Here is a tiny trained network, its code and every weight. The questions are about switching its units off for an input and a class, where a switched-off unit gives its printed mean instead of its output.

import numpy as np


def w(rows, s, z=0):
    codes = np.array(rows[::2]) - 128.0
    scale = np.full(codes.shape[1], s)
    scale[-1] = z or s
    return codes * scale


def f(y):
    return y / 2 * (1 + np.tanh(0.7978845608 * (y + 0.044715 * y**3)))


def log_softmax(a):
    a = a - a.max(-1, keepdims=True)
    return a - np.log(np.exp(a).sum(-1, keepdims=True))


def net(x, mask):
    res = np.array(x, float).reshape(1, 3) / 4 @ E
    y = f(res @ A[0][:, :-1].T + A[0][:, -1])
    res = res + np.where(mask, y, B[0][:, -1]) @ B[0][:, :-1]
    return log_softmax(res[-1] @ U[:, :-1].T + U[:, -1])


A, B = {}, {}
E = w([
[63,146,223],'x0',
[239,168,153],'x1',
[74,255,109],'x2',
],0.0078)
A[0] = w([
[59,108,143,138],'N0',
[1,129,223,163],'N1',
[117,121,102,3],'N2',
[50,127,183,158],'N3',
[193,151,202,108],'N4',
[134,218,202,148],'N5',
[135,152,154,101],'N6',
[221,79,159,140],'N7',
[111,111,111,57],'N8',
[111,169,86,150],'N9',
[235,95,172,148],'N10',
[70,172,95,70],'N11',
[134,140,101,61],'N12',
[162,98,121,97],'N13',
[144,137,90,137],'N14',
[128,212,36,130],'N15',
],0.018,0.0047)
B[0] = w([
[113,135,192,175],'N0',
[12,156,176,245],'N1',
[134,144,133,121],'N2',
[68,129,166,196],'N3',
[172,195,154,174],'N4',
[132,252,113,208],'N5',
[126,165,117,136],'N6',
[170,76,189,212],'N7',
[137,141,146,128],'N8',
[111,101,95,165],'N9',
[208,90,184,214],'N10',
[106,85,128,172],'N11',
[134,128,107,126],'N12',
[140,108,149,156],'N13',
[144,99,107,149],'N14',
[107,65,21,201],'N15',
],0.037,0.012)
U = w([
[117,101,11,248],'0',
[7,114,153,17],'1',
[216,63,169,85],'2',
[205,183,105,36],'3',
[168,75,146,239],'4',
],0.012,0.0012)

Each question gives the input, the list of numbers given to net, and the class t.
The units are the neurons (one row each of A and B). Each row of codes is followed by its name. A weight is (code - 128) times the scale printed after its matrix; where a second scale follows, it is the last column's (A, B and U).
mask holds one flag per neuron, in row order. A switched-off neuron (its flag False) gives its mean, the last column of its row in B, instead of its output. The means were averaged over made-up inputs and are rounded, as every weight is.
A unit's drop is (log p(t) with every unit on - log p(t) with that unit switched off) / (log p(t) with every unit on - log p(t) with every unit switched off).
The circuit of an input: a set's keep is (log p(t) with only the set's units on - log p(t) with every unit switched off) / (log p(t) with every unit on - log p(t) with every unit switched off). Starting from the 12 units with the biggest drops (on a tie, the unit counted first), units are removed one at a time, each time the one whose removal leaves the highest keep (on an exact tie, the one counted first), for as long as the keep stays at least 0.8.
circuit, biggest first: the units of the circuit, biggest drop first
k most important neurons: the k neurons with the biggest drops, biggest first
drop when u is switched off: that unit's drop, to one decimal
input [-2,6,8], class 0: circuit, biggest first : [N15]
input [-4,-8,-6], class 4: 3 most important neurons : [N1; N10; N3]
input [-7,-7,-3], class 4: 4 most important neurons : [N1; N15; N5; N10]
input [1,8,0], class 2: 2 most important neurons : [N10; N7]
input [-7,-7,-4], class 4: 3 most important neurons : [N1; N10; N15]
input [-1,1,-1], class 2: 2 most important neurons : [N1; N5]
input [-6,-7,-4], class 4: 2 most important neurons : [N1; N10]
input [8,8,6], class 3: 2 most important neurons : [N5; N4]
input [-2,4,3], class 0: drop when N15 is switched off : 0.3
input [-6,-7,1], class 0: drop when N1 is switched off : 0.2
input [7,6,-6], class 2: drop when N3 is switched off : 0.0
input [6,8,7], class 3: drop when N5 is switched off : 0.6
